Here is a tiny trained network, its code and every weight. The questions are about switching its units off for an input and a target symbol, where a switched-off unit gives its printed mean instead of its output.

import numpy as np


def w(rows, s, z=0):
    codes = np.array(rows[::2]) - 128.0
    scale = np.full(codes.shape[1], s)
    scale[-1] = z or s
    return codes * scale


def norm(h):
    return h / np.sqrt((h * h).mean(-1, keepdims=True) + 1e-5)


def f(y):
    return y / 2 * (1 + np.tanh(0.7978845608 * (y + 0.044715 * y**3)))


def softmax(a):
    e = np.exp(a - a.max(-1, keepdims=True))
    return e / e.sum(-1, keepdims=True)


def log_softmax(a):
    a = a - a.max(-1, keepdims=True)
    return a - np.log(np.exp(a).sum(-1, keepdims=True))


def net(x, mask):
    ids = ['ΓΔΛΞΣαβμπτψ'.index(c) for c in x.split()]
    T = len(ids)
    res = E[ids] + P[:T]
    r = norm(res)
    for j in range(2):
        rows = slice(3 * j, 3 * j + 3)
        q, k, v = (r @ M[0][rows].T for M in (Q, K, V))
        z = softmax(np.where(np.tri(T) > 0, q @ k.T / 3**0.5, -1e9)) @ v
        o = O[0][rows]
        res = res + np.where(mask[j], z, o[:, -1]) @ o[:, :-1]
    y = f(norm(res) @ A[0][:, :-1].T + A[0][:, -1])
    res = res + np.where(mask[2:14], y, B[0][:, -1]) @ B[0][:, :-1]
    return log_softmax(norm(res)[-1] @ U[:, :-1].T + U[:, -1])


Q, K, V, O, A, B = {}, {}, {}, {}, {}, {}
E = w([
[134,128,149,150,77],'Γ',
[115,102,167,158,145],'Δ',
[138,86,126,138,68],'Λ',
[85,253,10,188,134],'Ξ',
[131,132,105,85,82],'Σ',
[84,136,133,130,118],'α',
[110,118,128,95,164],'β',
[139,147,157,112,113],'μ',
[131,72,111,124,127],'π',
[61,99,121,117,135],'τ',
[163,103,141,111,112],'ψ',
],0.0035)
P = w([
[137,147,117,142,149],'0',
[73,133,161,99,41],'1',
[87,129,147,93,46],'2',
[49,98,142,89,34],'3',
[33,92,151,95,61],'4',
[6,90,145,79,69],'5',
],0.0022)
Q[0] = w([
[63,105,151,109,105],'H0',
[150,153,107,153,171],'H0',
[2,99,150,102,102],'H0',
[173,144,121,131,174],'H1',
[76,107,145,117,72],'H1',
[29,84,160,105,29],'H1',
],0.0095)
K[0] = w([
[144,170,60,172,182],'H0',
[68,101,171,89,88],'H0',
[120,220,4,244,218],'H0',
[75,47,193,56,82],'H1',
[173,200,46,194,187],'H1',
[209,216,19,245,206],'H1',
],0.0048)
V[0] = w([
[166,167,87,64,60],'H0',
[92,107,170,186,170],'H0',
[147,130,111,64,221],'H0',
[190,58,186,76,182],'H1',
[150,2,54,178,98],'H1',
[186,178,215,170,81],'H1',
],0.0052)
O[0] = w([
[21,88,166,132,197,36],'H0',
[203,179,83,119,83,195],'H0',
[102,67,191,166,6,199],'H0',
[183,98,212,70,45,100],'H1',
[254,16,91,118,171,80],'H1',
[128,233,135,36,156,3],'H1',
],0.0044,0.0024)
A[0] = w([
[150,76,101,173,84,121],'N0',
[114,80,76,141,117,133],'N1',
[140,53,96,182,98,113],'N2',
[165,66,96,177,84,121],'N3',
[91,92,128,37,88,99],'N4',
[53,244,3,215,199,7],'N5',
[146,75,111,186,87,117],'N6',
[49,194,23,183,159,42],'N7',
[94,102,190,56,89,95],'N8',
[81,92,113,45,91,78],'N9',
[124,197,173,162,98,128],'N10',
[212,108,12,174,244,7],'N11',
],0.0048,0.0018)
B[0] = w([
[83,177,76,146,162,219],'N0',
[119,172,137,133,141,177],'N1',
[93,191,75,138,181,223],'N2',
[70,187,65,149,155,234],'N3',
[168,133,170,168,150,154],'N4',
[239,94,170,229,150,255],'N5',
[88,167,77,133,158,220],'N6',
[218,137,190,226,153,213],'N7',
[180,75,166,151,144,166],'N8',
[181,142,168,160,146,144],'N9',
[133,55,96,108,112,153],'N10',
[3,129,154,24,36,142],'N11',
],0.004,0.0022)
U = w([
[61,190,11,148,132,160],'Γ',
[139,131,127,137,131,8],'Δ',
[180,214,126,71,230,99],'Λ',
[221,198,90,83,55,200],'Ξ',
[67,84,160,168,1,45],'Σ',
[64,225,211,84,119,115],'α',
[187,57,230,81,112,142],'β',
[209,155,154,232,143,152],'μ',
[183,6,52,130,114,73],'π',
[59,68,172,142,209,155],'τ',
[101,94,104,18,176,243],'ψ',
],0.0086,0.0018)

Each question gives the input, a string of symbols that net reads in full, and the target symbol t.
The units are the heads (3 rows each of Q, K, V and O) and the neurons (one row each of A and B). Each row of codes is followed by its name. A weight is (code - 128) times the scale printed after its matrix; where a second scale follows, it is the last column's (O, A, B and U).
mask holds one flag per unit, heads first, then neurons. A switched-off unit (its flag False) gives its mean, the last column of its rows in O or B, instead of its output. The means were averaged over made-up inputs and are rounded, as every weight is.
A unit's drop is (log p(t) with every unit on - log p(t) with that unit switched off) / (log p(t) with every unit on - log p(t) with every unit switched off).
unit that matters most: the unit with the biggest drop
top k neurons: the k neurons with the biggest drops, biggest first
heads that matter: for each layer, one digit per head in row order, 1 if its drop is at least 0.15 and else 0, layers parted by /
drop when u is switched off: that unit's drop, to one decimal
input Γ τ Δ τ, target Λ: heads that matter -> 11
input Σ α Δ β, target τ: heads that matter -> 10
input Δ μ Γ τ μ α, target Ξ: unit that matters most -> H0
input ψ τ τ ψ Δ, target β: heads that matter -> 01
input Σ Δ β Δ Δ Σ, target τ: heads that matter -> 10
input π μ τ ψ τ Σ, target π: heads that matter -> 01
input α τ β, target μ: heads that matter -> 01
input Σ π τ ψ τ Λ, target τ: heads that matter -> 10
input τ β Γ Δ, target Γ: heads that matter -> 00
input τ ψ μ, target Γ: heads that matter -> 01
input μ ψ Λ Λ, target α: heads that matter -> 01
input Γ Δ τ π π Δ, target Λ: heads that matter -> 11
input Δ Δ τ μ, target Ξ: heads that matter -> 10
input τ Δ α, target Γ: heads that matter -> 01
input μ τ π, target α: heads that matter -> 01
input α π τ Σ Δ τ, target μ: heads that matter -> 00
input Ξ μ β μ Λ, target μ: top neuron -> [N5]
input π Σ α Σ Λ, target π: drop when H1 is switched off -> 1.7
input μ τ β τ, target α: drop when H1 is switched off -> 0.8
input π τ β τ μ, target π: drop when H1 is switched off -> 1.0
input Γ β τ μ β, target Λ: drop when H1 is switched off -> 0.3
input Δ μ Δ μ Ξ ψ, target μ: unit that matters most -> N5
